[[-68.5  42.1  50.4]
 [  1.7  -1.9   6.7]]
->
[[42.1 50.4]
 [-1.9  6.7]]

[[ -2.9 -29.3  49.5  26.3]
 [-16.2 -20.7  52.7  20.9]
 [ -5.1 -15.5  56.1  22.3]
 [ -4.5 -36.4  49.6  19.1]
 [ -6.3 -32.1  55.5  10.9]]
->
[[-29.3  49.5]
 [-20.7  52.7]]

[[ -7.6 -11.7 -45.6 -22.8]
 [-13.4  -6.7  15.8 -49.2]
 [ -2.6 -14.2 -24.3 -43.6]
 [-39.4 -20.0 -59.2  17.6]
 [ 24.7  27.0 -52.0 -45.7]]
->
[[-11.7 -45.6]
 [ -6.7  15.8]]

[[ 5.4 13.0  2.2 21.8 46.2]
 [ 7.2 11.3  2.1 16.0 51.1]]
->
[[13.0  2.2]
 [11.3  2.1]]

[[-52.4 -38.0 -34.8]
 [ 45.4  25.4  38.5]]
->
[[-38.0 -34.8]
 [ 25.4  38.5]]

[[-10.9  23.7  40.6]
 [ -4.8 -49.2 -11.3]
 [-45.3  13.2  35.6]
 [ 18.9 -53.1  13.1]]
->
[[ 23.7  40.6]
 [-49.2 -11.3]]

[[ 21.2 -10.5 -24.3  -9.6]
 [ 64.5 -24.5  31.7  17.8]
 [  8.6  17.6 -20.9  -0.8]
 [ 22.8   2.3 -10.0  -6.3]]
->
[[-10.5 -24.3]
 [-24.5  31.7]]

[[  6.4  -2.6  52.5]
 [  5.4  36.9 -17.6]
 [-19.2  48.2  45.3]
 [ 20.0 -28.6 -15.2]
 [ 24.1  23.7  -4.0]]
->
[[ -2.6  52.5]
 [ 36.9 -17.6]]

[[ 18.8 -34.9 -55.9 -48.4  -5.0]
 [-55.9 -15.2 -31.2  -0.4 -61.5]]
->
[[-34.9 -55.9]
 [-15.2 -31.2]]
---
[[ 51.9  -8.3]
 [ 39.5 -19.3]
 [ -4.1   8.0]
 [-28.1 -44.1]
 [-36.8  26.4]
 [ 35.3  12.2]
 [-42.9 -61.4]]
->
[[-42.9 -61.4]
 [-36.8  26.4]
 [-28.1 -44.1]
 [ -4.1   8.0]
 [ 35.3  12.2]
 [ 39.5 -19.3]
 [ 51.9  -8.3]]

[[-16.6 -48.8  14.8 -11.5 -50.2   0.3 -36.7 -10.3]
 [-64.8 -22.9 -28.0  65.7 -50.0 -55.6 -48.3  60.1]
 [-19.7 -12.0 -10.3  -8.1 -17.7 -13.1 -24.7  -9.8]
 [-58.0 -15.3 -34.9  51.7 -37.4 -56.2 -35.6  47.2]
 [-60.4 -25.5 -23.9  64.5 -56.9 -48.7 -45.3  60.2]
 [-22.6  30.0 -10.4 -26.5  25.4 -18.6 -19.4 -32.9]
 [-55.8  41.7 -70.8 -30.8  20.1 -62.1 -30.0 -39.4]
 [-25.6 -29.6  34.0 -19.7 -39.8   5.2 -52.8 -23.0]
 [-45.6 -26.8 -23.5  47.9 -63.5 -35.6 -28.4  47.6]]
->
[[-64.8 -22.9 -28.0  65.7 -50.0 -55.6 -48.3  60.1]
 [-60.4 -25.5 -23.9  64.5 -56.9 -48.7 -45.3  60.2]
 [-58.0 -15.3 -34.9  51.7 -37.4 -56.2 -35.6  47.2]
 [-55.8  41.7 -70.8 -30.8  20.1 -62.1 -30.0 -39.4]
 [-45.6 -26.8 -23.5  47.9 -63.5 -35.6 -28.4  47.6]
 [-25.6 -29.6  34.0 -19.7 -39.8   5.2 -52.8 -23.0]
 [-22.6  30.0 -10.4 -26.5  25.4 -18.6 -19.4 -32.9]
 [-19.7 -12.0 -10.3  -8.1 -17.7 -13.1 -24.7  -9.8]
 [-16.6 -48.8  14.8 -11.5 -50.2   0.3 -36.7 -10.3]]

[[ 30.6 -21.3 -29.0  37.1]
 [ 24.0 -13.3   1.4  14.3]
 [ 36.2 -38.7 -17.1  20.3]
 [ 51.6 -43.4   4.2   6.8]
 [ -4.5 -26.0 -12.8  23.3]
 [ 47.0 -36.4 -20.0 -10.7]]
->
[[ -4.5 -26.0 -12.8  23.3]
 [ 24.0 -13.3   1.4  14.3]
 [ 30.6 -21.3 -29.0  37.1]
 [ 36.2 -38.7 -17.1  20.3]
 [ 47.0 -36.4 -20.0 -10.7]
 [ 51.6 -43.4   4.2   6.8]]

[[ -6.1  -0.3  -4.1]
 [  1.6 -62.8   4.1]
 [ -1.4  63.5  -4.1]]
->
[[ -6.1  -0.3  -4.1]
 [ -1.4  63.5  -4.1]
 [  1.6 -62.8   4.1]]

[[ 34.8 -18.6 -54.8  70.6 -27.0 -28.2  -5.3 -33.3]
 [ 11.3 -13.7  16.4 -10.1   0.6  30.9  14.9 -19.4]
 [ 30.0  56.2  19.8  30.6  22.0   9.8 -67.1  21.1]
 [  2.0   7.0   6.2  -6.3   5.5  12.9   3.5 -11.8]
 [ 24.4  25.5   1.2  16.1  19.1  23.7 -27.2  15.5]
 [ 22.5  -9.8  11.6  -1.1   2.1  25.3   9.0 -21.5]
 [-10.7  55.2  11.1   6.9 -29.7  -9.6 -45.5 -32.3]]
->
[[-10.7  55.2  11.1   6.9 -29.7  -9.6 -45.5 -32.3]
 [  2.0   7.0   6.2  -6.3   5.5  12.9   3.5 -11.8]
 [ 11.3 -13.7  16.4 -10.1   0.6  30.9  14.9 -19.4]
 [ 22.5  -9.8  11.6  -1.1   2.1  25.3   9.0 -21.5]
 [ 24.4  25.5   1.2  16.1  19.1  23.7 -27.2  15.5]
 [ 30.0  56.2  19.8  30.6  22.0   9.8 -67.1  21.1]
 [ 34.8 -18.6 -54.8  70.6 -27.0 -28.2  -5.3 -33.3]]

[[-16.4 -38.8  16.2  31.0  27.3  29.6  44.2 -28.3]
 [ 23.1  12.6  -2.8  -0.7 -34.2 -15.9 -23.6  -9.6]
 [-18.0  28.9 -54.2 -48.8 -49.0 -17.9 -62.6   7.4]
 [ 37.1  11.3 -35.8 -41.8 -27.8  31.8 -52.8  -2.3]]
->
[[-18.0  28.9 -54.2 -48.8 -49.0 -17.9 -62.6   7.4]
 [-16.4 -38.8  16.2  31.0  27.3  29.6  44.2 -28.3]
 [ 23.1  12.6  -2.8  -0.7 -34.2 -15.9 -23.6  -9.6]
 [ 37.1  11.3 -35.8 -41.8 -27.8  31.8 -52.8  -2.3]]

[[ 56.3 -11.6 -15.7  25.3 -24.0]
 [-15.1  -1.5  -3.7  -6.8  -9.9]
 [-39.3  11.3   1.0 -36.8  -4.2]
 [  8.2  -3.2  -2.1 -10.6  26.2]
 [-12.4  -8.1  -1.7   0.0  -7.5]
 [ 14.5  -4.6  -9.2   3.2  -4.8]
 [ 15.3  -9.6 -10.1   6.3 -19.0]]
->
[[-39.3  11.3   1.0 -36.8  -4.2]
 [-15.1  -1.5  -3.7  -6.8  -9.9]
 [-12.4  -8.1  -1.7   0.0  -7.5]
 [  8.2  -3.2  -2.1 -10.6  26.2]
 [ 14.5  -4.6  -9.2   3.2  -4.8]
 [ 15.3  -9.6 -10.1   6.3 -19.0]
 [ 56.3 -11.6 -15.7  25.3 -24.0]]
